Below are the code and all the weights of a small trained network. Each question names an input and a class and asks about switching units off, where a switched-off unit gives its printed mean instead of its output.

import numpy as np


def w(rows, s, z=0):
    codes = np.array(rows[::2]) - 128.0
    scale = np.full(codes.shape[1], s)
    scale[-1] = z or s
    return codes * scale


def norm(h):
    return h / np.sqrt((h * h).mean(-1, keepdims=True) + 1e-5)


def f(y):
    return y / 2 * (1 + np.tanh(0.7978845608 * (y + 0.044715 * y**3)))


def log_softmax(a):
    a = a - a.max(-1, keepdims=True)
    return a - np.log(np.exp(a).sum(-1, keepdims=True))


def net(x, mask):
    res = np.array(x, float).reshape(1, 8) / 4 @ E
    u = 0
    for l in range(3):
        y = f(norm(res) @ A[l][:, :-1].T + A[l][:, -1])
        res = res + np.where(mask[u : u + 6], y, B[l][:, -1]) @ B[l][:, :-1]
        u += 6
    return log_softmax(norm(res)[-1] @ U[:, :-1].T + U[:, -1])


A, B = {}, {}
E = w([
[135,116,96,145,229,84,97,111,173,80,112],'x0',
[138,231,180,124,136,128,88,51,82,64,143],'x1',
[184,119,189,120,192,110,171,199,123,108,168],'x2',
[130,153,144,103,127,110,156,116,56,122,85],'x3',
[45,103,143,160,159,148,198,114,2,129,56],'x4',
[87,146,83,134,153,94,32,105,148,106,178],'x5',
[153,229,114,118,141,254,32,168,110,201,114],'x6',
[139,79,87,254,118,111,227,84,201,113,99],'x7',
],0.0051)
A[0] = w([
[108,80,183,138,132,69,101,209,136,157,94,137],'0.n1',
[102,44,61,253,125,38,184,182,132,129,63,2],'0.n2',
[121,205,227,50,131,56,91,153,91,151,132,115],'0.n3',
[161,135,134,226,206,187,98,127,118,70,116,27],'0.n4',
[174,114,96,97,122,134,118,170,104,99,87,189],'0.n5',
[138,158,142,150,137,130,150,65,77,212,56,246],'0.n6',
],0.0062,0.00035)
B[0] = w([
[175,85,119,153,106,81,128,87,140,101,41,149],'0.n1',
[92,45,109,45,124,31,188,79,172,176,201,254],'0.n2',
[125,87,122,92,180,47,88,99,76,220,190,180],'0.n3',
[105,98,167,88,196,100,133,2,87,200,137,164],'0.n4',
[242,120,91,231,101,180,159,112,195,140,176,133],'0.n5',
[97,120,88,105,37,55,191,125,177,23,19,170],'0.n6',
],0.0076,0.0066)
A[1] = w([
[104,105,123,53,175,76,142,108,129,172,46,245],'1.n1',
[230,52,135,109,52,119,183,125,153,108,101,196],'1.n2',
[254,64,189,133,146,162,236,151,175,223,109,93],'1.n3',
[97,78,85,180,157,167,155,45,199,180,180,150],'1.n4',
[134,124,176,146,180,35,163,61,134,143,109,249],'1.n5',
[153,147,233,148,128,156,65,113,210,203,141,197],'1.n6',
],0.0063,0.0014)
B[1] = w([
[190,172,193,173,129,176,173,70,144,160,207,240],'1.n1',
[175,174,186,187,136,206,122,113,55,192,81,219],'1.n2',
[143,82,238,126,81,112,96,208,99,1,138,206],'1.n3',
[104,69,177,59,130,71,71,100,180,176,144,226],'1.n4',
[192,163,124,45,113,101,181,121,50,137,179,255],'1.n5',
[136,132,139,172,216,92,121,70,155,159,34,174],'1.n6',
],0.0084,0.0065)
A[2] = w([
[192,93,146,118,111,185,103,81,140,187,115,253],'2.n1',
[148,41,108,127,57,96,75,129,75,152,159,154],'2.n2',
[198,122,188,98,160,142,140,193,128,46,139,129],'2.n3',
[28,141,74,71,87,114,108,75,110,75,147,144],'2.n4',
[154,173,117,74,181,116,95,112,2,144,143,149],'2.n5',
[175,141,119,153,79,115,181,185,110,92,82,127],'2.n6',
],0.0082,0.0034)
B[2] = w([
[113,143,27,106,168,106,173,56,74,52,153,254],'2.n1',
[232,84,213,99,177,112,151,93,76,171,73,207],'2.n2',
[62,116,160,112,160,135,63,88,57,123,133,176],'2.n3',
[123,33,203,169,147,110,74,131,61,97,57,164],'2.n4',
[140,1,171,119,106,72,173,125,185,118,124,238],'2.n5',
[144,123,83,230,124,195,117,167,159,159,91,152],'2.n6',
],0.0094,0.0076)
U = w([
[162,69,198,71,151,59,175,71,99,144,133,155],'0',
[62,157,107,131,126,127,88,110,148,108,98,114],'1',
[124,155,126,116,99,184,144,143,119,119,174,98],'2',
[80,155,129,87,68,141,154,253,213,115,193,9],'3',
[149,113,196,168,128,146,108,170,81,73,80,132],'4',
[119,177,111,167,78,149,211,157,119,159,69,128],'5',
[58,174,142,123,58,148,145,187,187,143,239,4],'6',
[155,148,71,94,176,100,92,138,212,152,134,122],'7',
],0.015,0.011)

Each question gives the input, the list of numbers given to net, and the class t.
The units are the neurons (one row each of A and B). Each row of codes is followed by its name. A weight is (code - 128) times the scale printed after its matrix; where a second scale follows, it is the last column's (A, B and U).
mask holds one flag per neuron, layer by layer. A switched-off neuron (its flag False) gives its mean, the last column of its row in B, instead of its output. The means were averaged over made-up inputs and are rounded, as every weight is.
A unit's drop is (log p(t) with every unit on - log p(t) with that unit switched off) / (log p(t) with every unit on - log p(t) with every unit switched off).
unit that matters most: the unit with the biggest drop
k most important neurons: the k neurons with the biggest drops, biggest first
k most important neurons of layer l: the k neurons of layer l with the biggest drops, biggest first
drop of u: that unit's drop, to one decimal
input [-4,-1,8,-6,-7,5,0,-4], class 7: 4 most important neurons of layer 1	(1.n5, 1.n6, 1.n3, 1.n2)
input [0,-3,0,-1,-5,7,-3,-3], class 7: 4 most important neurons	(1.n5, 0.n2, 1.n3, 0.n6)
input [-2,5,7,0,1,-5,2,5], class 4: 3 most important neurons of layer 0	(0.n2, 0.n3, 0.n6)
input [-7,-1,-7,1,7,8,-3,-2], class 4: unit that matters most	2.n4
input [-8,7,-4,-3,-1,3,3,4], class 4: 2 most important neurons	(2.n4, 1.n1)
input [-8,0,-4,8,3,-2,-5,5], class 5: 2 most important neurons of layer 0	(0.n6, 0.n3)
input [3,-5,3,7,0,-5,1,-2], class 4: 2 most important neurons	(1.n3, 0.n5)
input [-2,5,2,-6,-7,-7,0,6], class 4: 2 most important neurons	(1.n3, 0.n2)
input [-1,1,-7,0,-3,-1,5,-3], class 7: 2 most important neurons of layer 2	(2.n2, 2.n3)
input [-1,7,-4,-7,-6,7,-2,2], class 1: 2 most important neurons of layer 0	(0.n2, 0.n3)
input [0,-3,1,-5,2,-1,3,-2], class 4: 2 most important neurons	(0.n2, 1.n3)
input [3,-1,-2,-8,0,-3,8,-3], class 7: drop of 1.n5	0.1
input [-4,5,0,-2,-4,-5,4,5], class 4: drop of 2.n6	0.0
input [-1,0,-7,-2,-2,2,6,4], class 1: drop of 0.n2	0.3
input [-5,-1,-4,-7,-1,-4,7,-6], class 7: 2 most important neurons of layer 1	(1.n5, 1.n6)
input [-2,1,-1,1,5,-5,7,5], class 5: most important neuron	(0.n6)
